Each row has a name. After each piece below comes the name of the row it's from, unless a question asks for something else. Each question is about the rows just above it. Places in a row count from 1.

Z_52: [ 97 106  85 142 111 169 109  95 157 167 170 138 160]
Z_659: [111 168 128 110  88  88 161 119 152 144 126 133 172]
Z_892: [160 135 166 155 141 130  94 142 169  89  97  96  85]
Z_827: [105 106  85 142 110 160  92 112 171 111  89 169 130]
q: [161 119 152 144 126 133] -> Z_659
Go on from [106  85 142 110] to the end of its row. -> [160  92 112 171 111  89 169 130]
Which row holds [135 166 155 141 130]? -> Z_892
Which row holds [ 85 142 111 169 109]? -> Z_52
The row with [111 169 109  95 157 167] is -> Z_52
Where do [96 85] appear? -> Z_892
Go on from [157 167 170 138] to the end of its row. -> [160]

Z_378: [110 162 159 169  91 117]
Z_147: [127 127 142 124  91 124]
Z_583: [127 142 124  91 127 128]
Z_488: [127 120 138 169  91 116]
q: [127 142 124  91 127 128] -> Z_583
q: [162 159 169] -> Z_378
q: [127 127 142 124  91] -> Z_147
The row with [124  91 127 128] is -> Z_583
Every place of [124] in Z_147: -> 4 6
The rest of the row after [138 169]: -> [ 91 116]
The rest of the row after [127 120 138 169  91]: -> [116]

Z_964: [120 114 150 123 157 132 139 122 123 149 130 147 140 126 133 103 153 125
 143 126 116 131  95 139 128 129 117 134 133 140 124 128 147 121 112 115
 126 138 134 103 132 148 141 129 146 127 103 122 128 132 126 110 122 128
 154 144 131 145 115 102 129 109 124]
Z_559: [133 133 133 141 103 142 122 117 122 130 138 134 135 131 126 102 122 112
 125 138 133 119 132 119 143 129 107 127 114 129 140 120 142 121 121 139
 117 135 105 136 101 135 130 130 116 125 147 145 120 138 137 135 138 122
 127 143 134 103 135 135 127 126 138]
Z_612: [106 108 127 136 159 118 135 164 123 158 134 148 139 125 120 115 146 116
 125 116  98 116 100 141 126 134 139 101 149 120 127 122 120 123 123 120
 112 120 120 114 143 148 140 149 126 110 103 125 138 162 125 105 125 120
 141 127 123 162 118 125 114 125 128]
Z_219: [143 136 136 123 100 159 128  89 120  97 148 138 156 145 122 122 135 116
 137 121 135 142 129 131 148 127  89 124 114 135 120 142 127 130 110 147
 146 120  77 118  91 150 124 119 159 138 164 144 152 125 144 133 141 118
 150 133 124 103 132 118 112 127 126]
Z_749: [143 131 141 125 105 149 121  95 123 114 128 121 125 143 135 108 139 124
 133  99 134 140 123 123 128 125  99 128 121 125 132 117 148 128  99 116
 144 137 111 111 102 133 141 120 146 137 142 123 116 125 139 133 142 118
 150 133 138 102 127 110 138 130 132]
q: [133 141 103 142] -> Z_559
Go on from [142 122 117] to the end of its row. -> [122 130 138 134 135 131 126 102 122 112 125 138 133 119 132 119 143 129
 107 127 114 129 140 120 142 121 121 139 117 135 105 136 101 135 130 130
 116 125 147 145 120 138 137 135 138 122 127 143 134 103 135 135 127 126
 138]
Go on from [133 141 118 150 133] to the end of its row. -> [124 103 132 118 112 127 126]
Places of [120] in row Z_612: -> 15 30 33 36 38 39 54
Every place of [102] in Z_749: -> 41 58
Every place of [139] in Z_749: -> 17 51
Where do [142 122 117 122 130 138 134 135 131] appear? -> Z_559

Z_10: [145 126 124 138 179 122 129 115 126 128 141 125 149 128 126 105 142 130
 125 133 139 129 117 128 127  92 124 125 131 131 127 144 124 133 133 129
 134 127 124 113 124 136 113 152 134 115 153 139 153 129 132 126 126]
Z_121: [131 106 117 130 114 122 150 145 126 148 141 120 131 131 126 147 108 107
 117 113 139 129 141 128 143  76 124 125 144 120 127 145 144 169 133 130
 134 117 103 141 124 122 116 130 124 129 131 128 118 150 132 126 112]
Z_497: [110 116 117 123 104 122 152 149 126 141 141 122 130 135 126 147 104 105
 116 113 139 126 141 128 137 105 124 125 161 120 127 137 144 161 133 129
 106 117 117 151 118 129 109 121 124 138 129 121 112 152 132 126 114]
Z_216: [110 141 119 138  96 122 129 149 124 128 141 125 106 127 126 147 107 130
 125 113 139 129 146 128 132 146 124 125 131 120 127 108 144 133 133 129
 101 117 124 154 124 118 116 103 118 144 110 120 111 129 132 126 126]
Z_267: [110 152 119 138 104 122 105 146 126 117 141 125 111 139 126 147 124 152
 125 121 139 134 141 128 132 182 124 125  92 120 110 101 136  96 130 129
 117 117 141 151 124 115 156 121 124 140 108 121 112 105 133 120 142]
Z_769: [105 142 119 138  93 122 126 149 126 128 141 125  94 143 126 147 108 135
 125 113 139 129 141 128 132 180 124 125 118 120 121 121 144 112 133 129
 106 117 136 151 124 104 135 111 124 150 115 121 112 126 132 124 126]
q: [125 149 128 126 105 142] -> Z_10
Go on from [129 134] to the end of its row. -> [127 124 113 124 136 113 152 134 115 153 139 153 129 132 126 126]

Z_91: [132 122 111 126 158 114 117 151 117 129 142 133 130 122 143 131 102 130
 117 114 128 123 130 135 131]
Z_411: [132 122 111 126 158 114 118 151 117 129 142 133 130 122 143 131 102 130
 117 114 128 123 130 135 144]
Z_192: [126 128 137 121 135 124 140 125 122 126 120 132 146 134 125 122 125 131
 117 114 124 145 124 118 118]
Z_468: [132 122 110 126 158 114 118 151 117 129 142 133 130 122 143 129 130 122
 103 124 133 123 127 141 115]
q: [114 124] -> Z_192
The rest of the row after [124 145]: -> [124 118 118]
q: [132 122 110 126 158 114 118 151 117 129 142 133 130 122 143 129 130 122
 103 124 133 123 127 141 115] -> Z_468
After [124 118], its row goes on with -> [118]
After [126 128 137 121 135], its row goes on with -> [124 140 125 122 126 120 132 146 134 125 122 125 131 117 114 124 145 124
 118 118]

Z_498: [159 124 135 138 126 121 137 114 111 133 125 111 120 118 146 138 137 123
 106 111 116 139 118 129 137 129 122 130 133 112 137 134 103 114 116 146
 141 114 121 118 141 132 120 137 136 100 118 145]
Z_332: [124 129 131 118 135 132 111 117 119 132 126 116 123 122 141 144 141 124
 113 116 120 135 120 129 134 128 124 129 131 118 135 132 111 118 119 141
 133 127 124 122 138 131 123 135 134 108 121 140]
Z_587: [129 124 128 125 126 123 124 126 131 128 130 127 126 129 129 131 130 134
 130 131 129 131 126 125 126 129 129 125 125 129 129 127 125 126 129 131
 133 127 124 135 123 129 125 125 124 131 126 129]
Z_407: [150 126 134 138 125 123 134 118 116 132 126 116 123 122 141 135 135 124
 113 116 120 135 120 129 134 128 124 129 131 118 135 132 111 118 119 141
 136 118 124 122 138 131 123 135 134 108 121 140]
q: [150 126 134 138 125 123 134 118 116 132 126 116 123 122 141 135 135 124
 113 116 120 135 120 129 134 128 124 129 131 118 135 132 111 118 119 141
 136 118 124 122 138 131 123 135 134 108 121 140] -> Z_407
Go on from [138 125] to the end of its row. -> [123 134 118 116 132 126 116 123 122 141 135 135 124 113 116 120 135 120
 129 134 128 124 129 131 118 135 132 111 118 119 141 136 118 124 122 138
 131 123 135 134 108 121 140]
The rest of the row after [137 123 106 111 116]: -> [139 118 129 137 129 122 130 133 112 137 134 103 114 116 146 141 114 121
 118 141 132 120 137 136 100 118 145]
q: [129 124 128 125 126 123 124 126 131 128 130 127 126 129 129 131 130 134
 130 131 129 131 126 125 126 129 129 125 125 129 129 127 125 126 129 131
 133 127 124 135 123 129 125 125 124 131 126 129] -> Z_587
Every place of [129] in Z_587: -> 1 14 15 21 26 27 30 31 35 42 48

Z_430: [142 105 172 105 140]
Z_218: [ 98  98  98 102  98]
Z_364: [161 139  99 104 152]
Z_96: [ 97  97  89 140 108]
At which places does Z_218 hold [98]? -> 1 2 3 5
q: [ 97  97  89 140] -> Z_96
Every place of [140] in Z_96: -> 4

Z_513: [122 149 117 149 137 132 116 125 123 139 119 134 112 117 116 140 138 134
 138 138 149 149 119 106 126 119 125 124 119 143 134 114 128 137 126]
Z_941: [125 138 122 125 132 131 122 126 125 134 133 131 120 122 122 134 133 131
 133 133 139 138 124 117 127 133 126 126 125 136 125 121 128 133 128]
Z_264: [118 138 129 136 137 131 126 130 130 138 124 128 120 125 127 130 128 133
 128 129 141 131 126 119 122 119 129 125 124 132 127 118 135 130 129]
Z_455: [108 153 125 155 143 140 118 128 128 151 114 133 104 116 123 148 159 138
 133 132 164 142 124  99 119 105 124 115 113 139 126 102 138 135 129]
Z_346: [ 99 160 127 158 151 141 118 130 130 158 112 132  99 115 124 153 171 143
 130 132 173 141 123  96 114  99 125 114 112 141 126  96 145 136 129]
Z_523: [ 99 158 130 155 152 140 119 131 131 158 113 131 102 117 124 151 170 143
 129 130 170 139 122  98 113 100 127 116 114 140 126  97 146 135 129]
Z_343: [102 158 132 135 162 125 123 136 134 150 121 128 112 126 117 144 162 146
 126 135 154 141 113 115 110 117 141 139 131 144 119 109 153 137 127]
Z_737: [101 157 133 137 160 126 124 136 134 151 121 127 112 126 118 144 163 145
 126 134 155 139 114 114 110 115 139 137 130 142 121 108 153 136 127]
Z_740: [120 136 129 134 136 131 126 130 129 136 124 128 121 126 127 134 141 133
 128 129 139 130 126 121 124 121 129 126 126 131 127 120 134 129 123]
Z_577: [ 98 156 133 144 157 134 123 135 134 155 117 128 107 123 123 148 168 144
 125 130 163 136 119 131 111 107 134 126 122 139 124 103 150 135 128]
Z_845: [123 153 115 145 143 127 115 127 123 138 121 134 113 119 109 139 136 136
 140 142 146 153 113 109 125 125 130 127 126 149 118 116 131 139 125]
Z_953: [120 136 129 134 136 131 126 130 129 136 124 128 121 126 127 134 140 133
 128 129 139 130 126 121 124 121 129 126 126 138 124 120 134 129 128]
Every place of [131] in Z_845: -> 33
q: [100 127 116] -> Z_523
The row with [120 136 129 134 136 131 126 130 129 136 124 128 121 126 127 134 141 133
 128 129 139 130 126 121 124 121 129 126 126 131 127 120 134 129 123] is -> Z_740
After [139 124], its row goes on with -> [103 150 135 128]
At which places does Z_941 hold [133]? -> 11 17 19 20 26 34
Places of [130] in row Z_264: -> 8 9 16 34
After [113 115], its row goes on with -> [110 117 141 139 131 144 119 109 153 137 127]

Z_632: [146 111 112 146 146]
Z_524: [146 111 113 104 148]
Z_107: [141 136 165 137 109]
After [146 111 112 146], its row goes on with -> [146]
The rest of the row after [146 111 113]: -> [104 148]
q: [137 109] -> Z_107
The row with [146 111 112] is -> Z_632
Every place of [146] in Z_632: -> 1 4 5

Z_889: [138 136 161 107 121 104 118 169 124 142 130 125 118 128 135 121 136 110
 155 108 145 150 102 135 148 119 145 118 114 108 142  99 137 116 137 105
  99 133]
Z_900: [137 116 107 111 124 134 101 128 139 100 153 115  90 142  95 133 141 122
 111 128 137 125 153 139 125 130 109 125 131  87 105 150 107 138 124 157
 129 130]
Z_422: [124 167 130 132  97  99 104 151 136 157 126 113 151 101 108 146  99  97
 151 123 113 129 139 145 117 143 124 123 121 131 142 103  97 141 111 139
 133 114]
Z_924: [130 117 152 118 104 108 107 131 140 113 159 104  94 146 106 149 144 127
  89 113 125 131 133 124 121 118 129 111 128  97 128 118 117 103 121 153
 139 141]
Z_318: [138 114 130 125 114 119 130 106 124  97 164 109  90 140 104 144 149 122
  99 118 128 134 144 119 117 121 111 122 132  94 127 128 120 116 107 160
 143 143]
Z_168: [ 94 118 127 128 135 141 109  80 131 141 124 108 109 147 126 129 147 141
  95 126 142  95 147 109 108 128 127 124 144 129 110 127 131 102 120 146
 140 151]
Z_657: [106 118  95 134 148 142 104  83 126 163 104 114 133 151 140 127 139 137
 144 132 153  93 125 120 130 142 135 141 139 148 118 127 142 148 132 135
 135 137]
Z_331: [123 120 162 102 140 130 117 140 132 107 134 136  80 148 146 114 162 127
 130 106 132 136 124 123 143 103 138 113 122  98 113 123 153 112 135 120
 108 132]
At which places does Z_422 hold [151]? -> 8 13 19
Go on from [ 97 164] to the end of its row. -> [109  90 140 104 144 149 122  99 118 128 134 144 119 117 121 111 122 132
  94 127 128 120 116 107 160 143 143]
Places of [148] in row Z_889: -> 25

Z_388: [128 129 131 129 127 126 123 127 131 124 128 130 125 132 129 126 127 127
 129 127 130 125 126 123 125 122 128 131 130 132 131 126 127 124 129 131
 125 130 128 129 124 128 123 129 127 125 131 130 129 128 133]
Z_92: [129 128 129 130 133 124 129 129 132 132 131 131 127 130 129 121 129 129
 127 129 129 127 132 128 130 131 127 121 125 130 128 132 127 129 130 125
 127 130 128 125 121 130 127 132 130 126 124 127 127 131 121]
Z_642: [133 129 111 127 130 122 124 126 128 115 127 132 131 131 128 129 134 132
 141 127 136 131 129 123 118 121 131 124 131 119 125 124 128 130 131 138
 121 120 139 113 121 124 116 132 132 139 132 133 132 132 145]
Z_671: [127 119 135 142 136 114 121 129 129 141 102 138 130 134 131 144 132 118
 117 111 124 139 155 161 138 130 135 116  97 145 135 135 123 148  93 127
 174 140 117 149 116 130 120 113 124 126 128 121 134 125 109]
Z_868: [136 123 131 142 140 115 127 131 132 141 110 131 125 126 130 139 130 118
 120 123 131 137 144 155 140 134 129 120 104 133 131 135 129 142 111 121
 156 129 129 129 124 130 126 122 128 119 124 126 135 125 106]
Z_573: [131 126 131 134 132 125 129 131 132 132 126 127 128 124 133 125 131 127
 126 131 130 128 132 131 130 130 127 129 128 129 127 130 127 132 129 127
 128 126 129 124 131 128 130 130 131 127 126 127 129 128 124]
Z_654: [135 124 136 137 133 120 125 130 134 136 118 126 121 124 130 131 126 119
 124 127 133 130 132 142 137 129 127 127 121 132 130 127 129 131 120 124
 138 128 127 129 131 129 130 125 124 116 126 128 133 123 115]
Z_272: [130 125 132 139 138 113 123 128 130 138 108 134 123 133 127 147 128 117
 120 115 130 137 146 158 141 131 131 120  98 137 135 135 127 140 103 120
 163 135 126 138 116 130 121 117 130 118 125 125 134 126 102]
Z_157: [133 128 130 128 131 123 127 127 128 132 124 127 122 128 124 136 124 122
 127 125 131 131 129 138 136 131 126 127 120 133 131 135 128 103 135 127
 135 129 128 128 128 130 129 125 124 118 124 128 130 126 113]
Which row holds [102 138]? -> Z_671
After [133 131 135 129], its row goes on with -> [142 111 121 156 129 129 129 124 130 126 122 128 119 124 126 135 125 106]
Places of [130] in row Z_272: -> 1 9 21 42 45
Places of [121] in row Z_92: -> 16 28 41 51
At which places does Z_272 hold [115]? -> 20
q: [135 127 140 103 120] -> Z_272

Z_496: [141 131 138 107 170 138 149 124 133]
Z_423: [146 134 126 109 171 138 149 107 135]
Z_832: [132 127 129 115 157 110 126 112 133]
Z_884: [147 130 156 115 171 139 147 120 116]
Z_188: [147 130 156 115 171 139 147 120 155]
Z_568: [141 131 148  98 170 138 149 132 133]
Z_718: [145 127 139 107 171 137 144 120 155]
[147 130 156 115 171 139 147 120 116] is in which row? -> Z_884
The rest of the row after [107 170]: -> [138 149 124 133]
After [141 131 148  98], its row goes on with -> [170 138 149 132 133]
After [139 107], its row goes on with -> [171 137 144 120 155]

Z_957: [147 176 152 135]
Z_518: [142 142 142 142]
Z_180: [149 143 142 135]
Go on from [147 176 152] to the end of its row. -> [135]
After [149 143], its row goes on with -> [142 135]
The rest of the row after [143 142]: -> [135]
q: [149 143 142] -> Z_180
Places of [142] in row Z_518: -> 1 2 3 4
q: [149 143] -> Z_180

Z_808: [112 113 130 127 158  98]
Z_165: [146  99 121 121 121  99]
Z_543: [161 150 117 148  93 122]
Z_254: [140 127 139 166 136 162]
Z_713: [100 142 121 127 120 148]
Z_273: [ 99 110 124 124 120 167]
Z_613: [142 126 155 140 153 110]
Z_962: [109 123 119 152 103 126]
Z_553: [112 113 130 127 158 142]
Z_822: [173 130 110 123  97 165]
q: [ 99 121 121 121] -> Z_165
Where do [113 130 127 158  98] appear? -> Z_808
Places of [121] in row Z_165: -> 3 4 5

